After every row comes roughly how far along a hidden order it lies, from 0 to 10.
(in the rows, 128 means zero)
126 108 126 138 170  87 146 121 138 142 184 127 132 134 116 151 136  92  86 131 109 127 130 128 118 163 132 126 121 143 123 121 166 : 10
117 142 139 120  85 134  98 118  95  77 121 164 132  96 148 122 111 234  86 138 132 131 107 124 102 118 107 123 128  69 131 126 104 : 0
142 129 126 135 132 149 125 129 127 146 157 114 112 142 130 130 146 119  83 161 134 120 143 124 113 116 130 129 132 173 137 111 132 : 4
197 116 173 161 181 103 104 126 156 139 168 109 141 112 115 157 130  39  71 115  84 123 137 126 109 159 140 123 130 224 137 107 167 : 7
100 122 115 112 104 129 117 122 100 104  95 162 130 122 147 119 112 228  82 140 146 126 114 126 124 133 113 125 124  23 120 136 104 : 4
164 119 157 129 153 106 127 129 140 134 165 128 116 144 123 139 147 110 102 134 111 134 145 130 127 146 134 128 123 174 124 109 153 : 7
141 109 137 130 154  82 132 131 137 147 136 136 132 133 121 140 130 106  86 118 105 128 124 129 124 153 128 127 119 103 118 139 155 : 8
115 140 133  94  62 153 109 124  85  81 101 164 104 136 154 102 130 255 125 162 159 137 126 129 126  98 110 130 126  52 122 118  90 : 0

Part 2:
142 127 120 118 124 137 121 122 129 171 143 196 153  74 132 109 136 101 : 5
115 107 131 169 134 120 113 122 110  97 124 138 138 127  99 144 137 107 : 0
140 102 185 145 134 158 137 123 114 170 163 184 119  91 177  88 142  81 : 1
103 149 105  99 130 150  99  85 139 176 150 112 125 112 132 138 170  66 : 8
133 141 103 151 111  93 136 123 131 139 141  97 127  71 128 158 140 143 : 10
145 128 156 130 120 161 130 132 108 145 166 198 117  92 135  94 151 156 : 4
123 112 139 123 146 162 136 126 133 133 116 125 108 135 114  78 105 114 : 1
114 114 172 162 126 182 134 112  73 166 151 185 106 107 164 120 143  82 : 0
153 117 138 140 131  92 122 162 169  47  88 101 142 195 115 164  76 202 : 3
105 151 123  93 132 100  97  96 149 177 164 115 116 141 129 131 160  72 : 7
111 134 137 128 133 166 124 105 147 101 175 108 119 134 133 131 154 103 : 7
133 164 108 120 121 124 142 113 131 154 164 121 113  66 139 118 159 110 : 10
143 169 118 111 132 117  99 115 148 168 170 141 124 114 110 117 153 142 : 10
109 114 151 171 133 116 114  98 112 129 151 155 137 121 123 120 134  73 : 0
138 147  91 137 116 104 146 141 134 119 125  92 125  99 113 167 128 162 : 10
117 141 102 123 118 134 130 100 119 138 157 121 109  70 121  98 160 124 : 10
 90 140 115 155 126 171 130  97 142 134 160 120 128  96 110 115 141  93 : 7

New part:
133 138 111 146 115 114 134 146 119 132 191 138 132 137 122 164 131 133 110 128 164 156 148 157 165 201 : 10
133 144 124 162 173 190 175 178 184 166 206 172 165 174 172 193 159 168 165 165 195 172 175 169 149 194 : 1
132 141 110 158 123 127 143 153 125 132 187 169 168 184 160 218 152 169 156 160 192 172 182 180 140 180 : 4
130 133 141 160 164 202 180 166 160 163 171 164 156 183 160 206 158 165 167 175 184 162 166 169 162 197 : 0
131 131 123 124 112 113 127 134 143 137 153 165 175 169 157 176 156 164 170 172 191 157 189 171 164 198 : 4
129 128 102 140 130 126 149 150 104 134 153 134 121 150 138 168 136 168 148 162 202 171 175 203 154 165 : 7
132 138 128 172 172 203 190 178 172 171 202 165 148 181 157 202 169 163 153 162 200 169 173 184 152 180 : 0
131 134 119 142 151 205 178 173 166 164 205 159 150 187 164 206 163 167 162 169 175 182 163 185 161 179 : 1
133 146 109 163 116 125 145 149 126 135 190 129 115 138 130 173 157 167 145 160 202 172 183 185 148 193 : 6
129 135 111 125 125 143 148 153 150 165 229 166 156 190 173 206 166 165 152 164 190 176 178 188 165 162 : 3
136 140 119 149 106  95 135 144 137 132 142 135 151 129 130 138 132 116 110 122 148 157 172 166 153 206 : 9
135 158 102 154 109 102 145 165 128 138 196 154 163 169 168 213 158 165 140 136 215 190 191 182 155 211 : 4
128 138 105 132 127 131 141 145 104 133 183 134 115 138 136 142 127 165 113 116 162 132 146 169 148 183 : 10
132 142 121 139 117 129 151 163 188 183 183 169 148 170 187 200 160 166 157 176 199 168 178 165 158 218 : 2
